[128 = 0]
[107 161 112 171 185 179 136 157 175 174  62 223  59 176 177 125]	<40>
[108 133 106 120 128  91 121 108 115 137 117 138 110 140 121 105]	<37>
[157 109 129 116 149  78 160 127 193 136 173 107 151 108 148 156]	<29>
[161 121 132 112 123  61 104 103 200  99 143  87 108 120 145 121]	<31>
[168 141 109 119 135 101 147 101 148 124  87 116  51  95 138 118]	<37>
[135 149 134 131 167 139 163 128 162 150 135 166  86 113 143 119]	<40>
[135 128 112 123 143 105 125 123 205 147  93 165 128 159 141 125]	<31>
[157 111 130 121 132  86 144  84 140  90 170  81 125  93 126 143]	<29>
[149 123 120 120 128  74 157 107 117 119 135  95  70 121 140 131]	<30>
[105 134 140 124 148 143 155 119 159  94 145 117 105  88 138 107]	<40>
[147 122 110  94 110  74 145 108 121 130 129 119  63 147 112 141]	<37>
[133 136 137 197 163 143 145 149 164 171 136 210 157 113 176  95]	<40>
[110 103 123 152 134 160 166 133 167 113 141 148  93  86 191 133]	<40>
[117 130  89 111 110  75 137 117  99 151 114 123  69 165 103 109]	<30>
[149 153  99 102 144  54 109 140 101 179 189 119  91 109 113 149]	<30>
[103 150 136 139 145 203 134 166 166 143  93 182 115 147 166 115]	<40>
[140 135 113 123 141  97 147 104 122 129 129 126  77 120 127 129]	<37>
[110 123  92 135 142 124 131 131  67 113 166 121 117  83 156  80]	<40>
[146 125 139 144 122 203 138 117 186  92 104 120 109  98 197 116]	<26>
[228 133  83 145 128 147 152 139  66 139 127 123 123 143 118 155]	<30>
[133 138 116 130 137 120 141 115 163 120 113 110  70 133 160 120]	<37>
[133 134 120 152 145 187 159 149 172 155 113 161  84 114 165 136]	<40>
[149 124 109 142 120 113 115 117 164  90 116 109  97 132 175 128]	<26>
[ 77 136 113 135 139 131 111  95 121 127  87 167 106 141 162  75]	<40>
[134 122 102 133 115  98 152 142  93 133 168 118 112 120 122 164]	<30>
[ 85 132 121 126 115 112 125 123 176 143 135 166 101 146 150 116]	<40>
[109 140 120  85 133  74 182  86  79 111 177  93  69 109 105 155]	<37>
[114 130 115 135 120  99 154 129 106 118 175 135 122 124 124 148]	<30>
[115 139 109 125 150  79 157 126 104 113 171 127  74 143 100 167]	<30>
[129 142 103 125 140  88 139 118  86 152 108 145  66 141 121 106]	<30>
[140 138 105 121 146 116 161  98 132 123 106 137  54 160 116 143]	<37>
[137 103 105 146 104 122 107 121 121 144 135 122 130 111 142 157]	<30>
[133 145 140 144 159 135 143 147 162 158 151 149 112  94 147  93]	<40>
[106 148 115  94 147  90 133  96  87 122 114 120  62 148 101 114]	<37>
[110  91 110 135 125  97 182  88 171 118 186 110 126 109 154 138]	<26>
[125 124  89 128 116  79 137 128 215 190  40 198  97 178 146 127]	<26>
[127 134 152 139 169 171 156 112 138 129 165 171 120  49 174  58]	<40>
[225 121 106 204 157 141 117 131 222 159  99 185 133 107 252 122]	<26>
[ 89 136 117  82 139 103 145  76 122 112 130 112  66 120 109 105]	<37>
[106 133 117 115 155  98 160 118  79 162 160 154  69 114 149 123]	<40>
[ 92 164 135 111 147 108 140 125  97 163 122 175  66 152 115 106]	<37>

[102 112 165 125 110 109 156 160 130 124 138 112 133  94 102 127]	[66]
[158 116 109 109 106 176 163 125 110 123 136 127 134 156  88  93]	[78]
[129 120 165 122 107  14 171 126 103 134 112 128 132 176  70 115]	[70]
[126 137 167  95 102 110 199  62 111 119 128 130 102 171  77 113]	[73]
[158 112 132 145 149  64  66  96  69 134 124 161 125 101 164 129]	[66]
[ 80 146 158 108 113 148 196 145 181 125 139 149  98 135 144 115]	[70]
[ 76 143 138 129 118 105 101 134 110 151 124 146 136  92 146 118]	[66]
[186 136 100 135 124 127  40  96 102 120 138 153 139 100 150 151]	[80]
[125 104 136 120  95 146 145 156 126 135 134 130 189 167  91 141]	[78]
[156 167  95 102  88 103 151  52  85 130 115 141 138 173 130 138]	[70]
[145 111 158 117 133  98 107 153 119 129 105 108  84 125 144 130]	[80]
[181 115  77 135 148 109 127 107  76 133 116 128 132 187  95 149]	[73]
[ 97 101 162 143 124 114 144 128 111 142 152 130 142 104 105 102]	[78]
[127 147 137 128 136 118 126 149 110 123 121 121 129 118 134 114]	[78]
[122 120 146 108 153 126 111  20 114 130 148 123 132 151 175 152]	[78]
[108 122 142 111 106 168 144 168 127 120 138 116 143 112 137 109]	[78]
[125 123 150 138 133 113 139 145 105 129 121 131 124  91 106 134]	[66]
[134 130 160 134 139  75 155 122 103 127 119 139 127 131 159 114]	[66]
[119 156 154 133 134 109 141 146 142 100 140 156 122 109 169 131]	[66]
[142 108 106  46  79 165 104 175 126 130 149 142 150 121 119 135]	[78]

[130 124 135 151 128 134 145 133 128 163 127 111 120 103  99 132]	<70>
[145 160 130  85 140 146  97 151 142 150 105 130 117 159  64 121]	<69>
[130 131 134 104 126 127 117 130 137 136 122 113 128 140  98 117]	<69>
[128 136 121  44 118 158 198 113 164 126 119 197 113  85  48 139]	<62>
[132 130 119  75 141 156 215 105 187 104 130 193 117  96  88 121]	<62>
[125 128 111  73 130 153 158 123 158 133 112 135 118 125  86 122]	<62>
[111 123 158 187 114 108  26 141 116 157 140  81 104 157 128 123]	<62>
[125 138 153 140 127 118  64 146 137 159 127 103 125 151  81 122]	<62>
[144 137 125 137 121 110  87 129 168 152 121 123 117 139 132 129]	<72>
[141 133 132 122 129 106  79 111 135 149 145 112 143 128  70 135]	<72>
[117 130 141  80 105 121 136 138 144 147 106  87 122 125  95 122]	<62>
[137 126 166 134 129 114 109 135 139 153 117 131 125 125 108 130]	<61>
[152 128 127 114 126 128 112 133 132 149 138 103 126 138 117 138]	<61>
[132 116 148 119 134 133  97 151 160 183 128 113 117 142 111 150]	<62>
[128 126 143 161 133 120  56 134 133 166 121  93 125 148 131 131]	<62>
[134 111 146 144 117 125  64 123 123 130 146 129 119 130 120 120]	<70>
[113 129 145 132 125 162 130 157 156 157 115 139 135 122 115 107]	<61>
[122 171 117  34 147 123  86 164 147 174 125  91 155 199  58 133]	<61>
[133 124 135 126 116 131  94 112 115 152 138 123 137 120  83 133]	<72>
[135 151 142  50 124 165 204 124 155 105 121 168 122  88  97 125]	<62>
[122 138 120 104 123 146 163 145 141 188 126 123 121 121  83 159]	<70>
[138 153 136 108 139 130  99 158 143 151 108 122 120 168 105 160]	<61>
[143 136 139 132 136 104 111 115 188 144 125 109 127 135 113 137]	<72>
